Here is a tiny trained network, its code and every weight. The questions are about switching its units off for an input and a target symbol, where a switched-off unit gives its printed mean instead of its output.

import numpy as np


def w(rows, s, z=0):
    codes = np.array(rows[::2]) - 128.0
    scale = np.full(codes.shape[1], s)
    scale[-1] = z or s
    return codes * scale


def norm(h):
    return h / np.sqrt((h * h).mean(-1, keepdims=True) + 1e-5)


def f(y):
    return np.maximum(y, 0)


def softmax(a):
    e = np.exp(a - a.max(-1, keepdims=True))
    return e / e.sum(-1, keepdims=True)


def log_softmax(a):
    a = a - a.max(-1, keepdims=True)
    return a - np.log(np.exp(a).sum(-1, keepdims=True))


def net(x, mask):
    ids = ['αβγζθλξφψ'.index(c) for c in x.split()]
    T = len(ids)
    res = E[ids] + P[:T]
    r = norm(res)
    for j in range(3):
        rows = slice(4 * j, 4 * j + 4)
        q, k, v = (r @ M[0][rows].T for M in (Q, K, V))
        z = softmax(np.where(np.tri(T) > 0, q @ k.T / 4**0.5, -1e9)) @ v
        o = O[0][rows]
        res = res + np.where(mask[j], z, o[:, -1]) @ o[:, :-1]
    y = f(norm(res) @ A[0][:, :-1].T + A[0][:, -1])
    res = res + np.where(mask[3:27], y, B[0][:, -1]) @ B[0][:, :-1]
    return log_softmax(norm(res)[-1] @ U[:, :-1].T + U[:, -1])


Q, K, V, O, A, B = {}, {}, {}, {}, {}, {}
E = w([
[124,139,113,73,99,196,161,52],'α',
[179,128,200,123,215,112,120,157],'β',
[144,105,210,254,182,86,141,116],'γ',
[81,96,167,118,55,101,117,183],'ζ',
[158,203,84,153,123,73,69,89],'θ',
[57,80,76,147,146,83,107,62],'λ',
[52,28,88,185,164,162,85,108],'ξ',
[3,127,108,213,103,200,210,110],'φ',
[45,215,130,179,188,182,161,228],'ψ',
],0.0039)
P = w([
[101,145,217,109,77,139,2,81],'0',
[120,141,160,100,122,115,78,82],'1',
[118,137,131,93,137,94,125,91],'2',
[135,129,101,95,140,88,162,124],'3',
[148,119,63,107,145,83,194,150],'4',
[151,105,47,120,146,86,211,176],'5',
],0.0033)
Q[0] = w([
[133,93,93,225,186,51,114,165],'H1',
[125,120,148,73,79,128,188,154],'H1',
[124,131,76,23,124,170,196,84],'H1',
[45,42,61,131,130,57,131,68],'H1',
[204,178,163,175,171,167,116,70],'H2',
[135,159,170,95,125,101,50,136],'H2',
[120,69,180,87,136,132,127,128],'H2',
[151,154,151,99,179,141,178,195],'H2',
[143,107,222,120,119,58,158,186],'H3',
[169,101,79,81,157,202,254,165],'H3',
[166,208,122,80,55,64,117,161],'H3',
[201,178,226,92,180,80,84,132],'H3',
],0.0063)
K[0] = w([
[129,91,90,166,159,61,173,183],'H1',
[153,166,139,135,148,122,155,79],'H1',
[165,147,112,77,99,213,157,73],'H1',
[140,105,82,166,174,176,164,133],'H1',
[115,103,182,104,92,107,73,132],'H2',
[143,170,160,121,160,124,54,97],'H2',
[149,80,147,135,169,134,142,121],'H2',
[151,138,155,80,144,135,151,211],'H2',
[110,79,255,104,102,90,86,128],'H3',
[155,117,109,35,164,67,211,159],'H3',
[123,138,112,54,59,71,8,88],'H3',
[178,116,195,120,148,136,57,116],'H3',
],0.0074)
V[0] = w([
[138,89,126,153,180,137,61,143],'H1',
[168,179,177,150,126,53,133,52],'H1',
[73,121,154,189,74,146,108,117],'H1',
[154,133,3,139,174,92,154,86],'H1',
[126,140,157,113,49,89,67,147],'H2',
[146,112,91,142,178,99,153,85],'H2',
[125,164,106,195,143,143,103,205],'H2',
[109,122,136,100,121,95,130,135],'H2',
[141,203,176,127,138,152,71,169],'H3',
[163,110,130,82,103,111,93,117],'H3',
[89,99,155,120,119,127,113,150],'H3',
[180,109,96,156,199,144,73,63],'H3',
],0.004)
O[0] = w([
[190,181,157,116,139,66,148,157,160],'H1',
[149,72,121,221,181,122,66,108,145],'H1',
[204,119,91,180,102,174,219,104,221],'H1',
[73,162,193,133,24,90,83,66,48],'H1',
[166,75,74,54,108,90,151,149,254],'H2',
[183,156,210,169,50,173,96,87,75],'H2',
[99,146,109,113,194,37,156,46,80],'H2',
[170,98,147,131,153,166,141,127,172],'H2',
[27,186,129,161,52,115,170,113,143],'H3',
[86,125,195,143,108,54,102,150,176],'H3',
[141,177,198,128,140,135,135,101,211],'H3',
[131,112,62,107,89,73,195,251,75],'H3',
],0.0032,0.0027)
A[0] = w([
[158,152,138,157,177,96,168,144,121],'N1',
[93,165,190,155,103,98,141,163,88],'N2',
[155,129,105,131,169,112,2,128,54],'N3',
[155,239,81,125,179,173,114,114,56],'N4',
[135,142,62,162,164,184,116,74,40],'N5',
[209,197,129,108,177,143,80,105,40],'N6',
[108,178,119,20,113,163,67,106,25],'N7',
[182,90,107,155,114,171,138,112,62],'N8',
[79,222,111,111,160,161,132,183,61],'N9',
[66,102,97,123,108,95,87,148,126],'N10',
[158,75,85,126,101,128,165,169,65],'N11',
[218,187,126,115,146,151,121,111,49],'N12',
[114,66,75,91,144,103,171,232,66],'N13',
[165,107,72,124,95,86,158,162,64],'N14',
[123,89,100,119,133,139,182,185,79],'N15',
[143,155,193,203,143,144,111,127,99],'N16',
[80,159,102,198,94,144,184,138,108],'N17',
[150,103,98,146,122,96,168,159,99],'N18',
[186,161,212,61,219,149,17,129,53],'N19',
[119,59,89,103,126,120,177,198,4],'N20',
[89,186,76,77,100,116,126,87,101],'N21',
[182,180,120,64,132,153,122,117,98],'N22',
[177,213,98,137,176,172,91,131,83],'N23',
[173,88,89,102,175,156,61,92,98],'N24',
],0.0044,0.0022)
B[0] = w([
[90,148,113,155,68,164,131,188,161],'N1',
[172,184,53,144,164,145,99,151,154],'N2',
[91,105,156,146,96,105,58,69,150],'N3',
[54,116,238,166,99,51,74,62,144],'N4',
[214,214,137,109,82,151,160,146,144],'N5',
[125,107,159,161,124,110,26,50,141],'N6',
[41,87,90,197,97,164,88,253,143],'N7',
[126,144,103,72,131,67,126,152,150],'N8',
[35,170,218,67,159,63,236,172,138],'N9',
[148,177,105,132,166,168,110,113,183],'N10',
[108,96,143,65,152,88,175,100,200],'N11',
[138,134,146,165,122,152,18,77,137],'N12',
[129,74,95,72,117,96,185,84,254],'N13',
[108,61,136,86,157,179,161,122,190],'N14',
[122,93,90,89,128,97,144,75,198],'N15',
[155,94,89,124,156,160,182,151,139],'N16',
[146,142,61,142,169,144,82,83,144],'N17',
[109,93,115,94,127,150,137,137,184],'N18',
[171,187,34,32,212,190,79,136,146],'N19',
[128,60,91,63,130,93,168,67,216],'N20',
[126,114,173,154,137,213,148,194,158],'N21',
[111,107,156,170,117,114,54,116,141],'N22',
[80,148,197,143,105,72,39,73,141],'N23',
[128,202,195,148,62,63,142,216,173],'N24',
],0.0038,0.0042)
U = w([
[177,121,171,135,97,135,132,134,3],'α',
[58,88,129,128,83,227,87,206,135],'β',
[192,57,156,254,185,105,170,173,90],'γ',
[5,199,189,141,193,94,180,140,73],'ζ',
[206,168,119,65,241,141,44,171,132],'θ',
[121,122,149,174,84,48,15,49,196],'λ',
[115,33,104,49,124,88,211,73,177],'ξ',
[226,237,160,105,59,91,195,163,122],'φ',
[154,178,80,171,134,239,169,32,104],'ψ',
],0.0065,0.0027)

Each question gives the input, a string of symbols that net reads in full, and the target symbol t.
The units are the heads (4 rows each of Q, K, V and O) and the neurons (one row each of A and B). Each row of codes is followed by its name. A weight is (code - 128) times the scale printed after its matrix; where a second scale follows, it is the last column's (O, A, B and U).
mask holds one flag per unit, heads first, then neurons. A switched-off unit (its flag False) gives its mean, the last column of its rows in O or B, instead of its output. The means were averaged over made-up inputs and are rounded, as every weight is.
A unit's drop is (log p(t) with every unit on - log p(t) with that unit switched off) / (log p(t) with every unit on - log p(t) with every unit switched off).
The circuit of an input: a set's keep is (log p(t) with only the set's units on - log p(t) with every unit switched off) / (log p(t) with every unit on - log p(t) with every unit switched off). Starting from the 12 units with the biggest drops (on a tie, the unit counted first), units are removed one at a time, each time the one whose removal leaves the highest keep (on an exact tie, the one counted first), for as long as the keep stays at least 0.8.
circuit, biggest first: the units of the circuit, biggest drop first
most important unit: the unit with the biggest drop
k most important neurons: the k neurons with the biggest drops, biggest first
heads that matter: for each layer, one digit per head in row order, 1 if its drop is at least 0.15 and else 0, layers parted by /
drop of u: that unit's drop, to one decimal
input ζ θ θ γ ζ, target λ: circuit, biggest first	[H1 H2 H3 N13]
input ξ ζ ψ ζ, target ζ: circuit, biggest first	[H2 H3 N13 N20]
input γ ζ θ ξ θ, target φ: circuit, biggest first	[H1 N20 N21]
input φ ξ α, target β: heads that matter	100
input ζ γ ζ, target γ: 2 most important neurons	[N13 N20]
input ζ ξ θ β ψ, target ζ: circuit, biggest first	[H2 N4]
input φ ζ ζ γ β, target θ: most important unit	N19
input α ζ θ ζ ψ ξ, target ψ: heads that matter	111
input ζ θ ζ α λ, target λ: heads that matter	110
input ψ ψ θ ζ, target ζ: heads that matter	111
input ζ ζ θ θ ζ, target λ: heads that matter	101
input ζ ξ ζ ξ ζ, target φ: heads that matter	111
input ζ β ζ, target θ: heads that matter	101
input α ζ ζ ξ ζ, target φ: most important unit	H3
input β α ξ ζ γ α, target φ: 2 most important neurons	[N24 N5]
input ζ ζ φ ζ β ζ, target θ: 2 most important neurons	[N2 N13]
input ζ ζ ζ φ ζ ξ, target φ: 2 most important neurons	[N5 N24]
input ξ γ φ ξ, target φ: 2 most important neurons	[N24 N5]
input β ψ ζ ζ α ζ, target β: 2 most important neurons	[N13 N20]
input ζ ξ ζ φ ζ, target ψ: most important unit	H2
input ζ ζ β ψ λ, target ψ: drop of H3	0.4
input ζ ξ φ φ ζ λ, target φ: drop of N5	0.4
input ξ ζ γ ζ, target γ: drop of N11	0.0
